Below is a small trained network, with its code and all its weights. Each question gives an input and a class and asks what happens when units are switched off, that is, made to give their printed mean instead of their output.

import numpy as np


def w(rows, s, z=0):
    codes = np.array(rows[::2]) - 128.0
    scale = np.full(codes.shape[1], s)
    scale[-1] = z or s
    return codes * scale


def f(y):
    return y / 2 * (1 + np.tanh(0.7978845608 * (y + 0.044715 * y**3)))


def log_softmax(a):
    a = a - a.max(-1, keepdims=True)
    return a - np.log(np.exp(a).sum(-1, keepdims=True))


def net(x, mask):
    res = np.array(x, float).reshape(1, 4) / 4 @ E
    y = f(res @ A[0][:, :-1].T + A[0][:, -1])
    res = res + np.where(mask, y, B[0][:, -1]) @ B[0][:, :-1]
    return log_softmax(res[-1] @ U[:, :-1].T + U[:, -1])


A, B = {}, {}
E = w([
[244,111,194,161,246,157,221,79,100,239],'x0',
[124,151,165,110,198,141,197,229,162,161],'x1',
[153,123,129,1,155,141,106,64,122,69],'x2',
[130,134,132,128,129,128,132,128,127,128],'x3',
],0.009)
A[0] = w([
[55,129,105,115,87,129,98,225,144,87,96],'n1',
[133,96,104,200,96,127,92,29,115,150,137],'n2',
[73,134,116,105,92,130,101,164,131,84,196],'n3',
[122,123,110,74,96,125,88,55,121,90,98],'n4',
[134,113,133,1,172,137,134,117,135,112,99],'n5',
[148,128,133,120,131,129,127,64,114,132,4],'n6',
],0.021,0.013)
B[0] = w([
[191,249,169,111,114,108,152,48,101,106,248],'n1',
[149,210,139,87,89,115,119,78,121,72,205],'n2',
[76,15,87,144,121,145,96,179,146,132,249],'n3',
[96,42,114,170,182,147,155,195,148,194,217],'n4',
[135,185,126,122,81,115,106,87,119,88,219],'n5',
[67,115,100,159,65,115,108,189,149,104,144],'n6',
],0.014,0.021)
U = w([
[79,130,103,97,67,125,51,97,140,30,198],'0',
[162,189,181,88,140,125,148,48,100,88,140],'1',
[100,47,138,175,254,187,181,215,154,241,4],'2',
],0.0072,0.0027)

Each question gives the input, the list of numbers given to net, and the class t.
The units are the neurons (one row each of A and B). Each row of codes is followed by its name. A weight is (code - 128) times the scale printed after its matrix; where a second scale follows, it is the last column's (A, B and U).
mask holds one flag per neuron, in row order. A switched-off neuron (its flag False) gives its mean, the last column of its row in B, instead of its output. The means were averaged over made-up inputs and are rounded, as every weight is.
A unit's drop is (log p(t) with every unit on - log p(t) with that unit switched off) / (log p(t) with every unit on - log p(t) with every unit switched off).
The circuit of an input: a set's keep is (log p(t) with only the set's units on - log p(t) with every unit switched off) / (log p(t) with every unit on - log p(t) with every unit switched off). Starting from all 6 units, units are removed one at a time, each time the one whose removal leaves the highest keep (on an exact tie, the one counted first), for as long as the keep stays at least 0.8.
units of the circuit, in order: the units of the circuit, biggest drop first
unit that matters most: the unit with the biggest drop
k most important neurons: the k neurons with the biggest drops, biggest first
drop when u is switched off: that unit's drop, to one decimal
input [-2,8,-1,-2], class 1: unit that matters most -> n4
input [1,5,-3,6], class 2: 2 most important neurons -> n1, n2
input [8,-4,5,3], class 0: 2 most important neurons -> n6, n1
input [-6,-5,1,3], class 2: 2 most important neurons -> n4, n3
input [-7,-4,3,4], class 2: 2 most important neurons -> n4, n3
input [-3,5,0,1], class 1: 3 most important neurons -> n1, n4, n6
input [1,4,-3,4], class 2: 2 most important neurons -> n1, n2
input [1,6,-4,1], class 2: 3 most important neurons -> n1, n2, n5
input [7,-2,3,5], class 0: 2 most important neurons -> n1, n6
input [1,-4,0,-2], class 1: 4 most important neurons -> n3, n2, n6, n5
input [-1,-5,2,-7], class 2: 3 most important neurons -> n4, n1, n5
input [6,-8,4,8], class 0: 2 most important neurons -> n6, n1
input [-1,8,-6,1], class 1: 2 most important neurons -> n4, n3
input [-8,7,-3,-2], class 1: most important neuron -> n1
input [-4,0,5,7], class 2: 3 most important neurons -> n4, n2, n3
input [-7,7,-5,-5], class 1: drop when n1 is switched off -> 3.0
input [1,1,0,3], class 2: drop when n4 is switched off -> -0.1
input [7,-4,3,0], class 0: drop when n2 is switched off -> -0.1
input [-3,-3,8,-2], class 2: drop when n4 is switched off -> 1.2
input [0,8,-6,-1], class 1: units of the circuit, in order -> n3
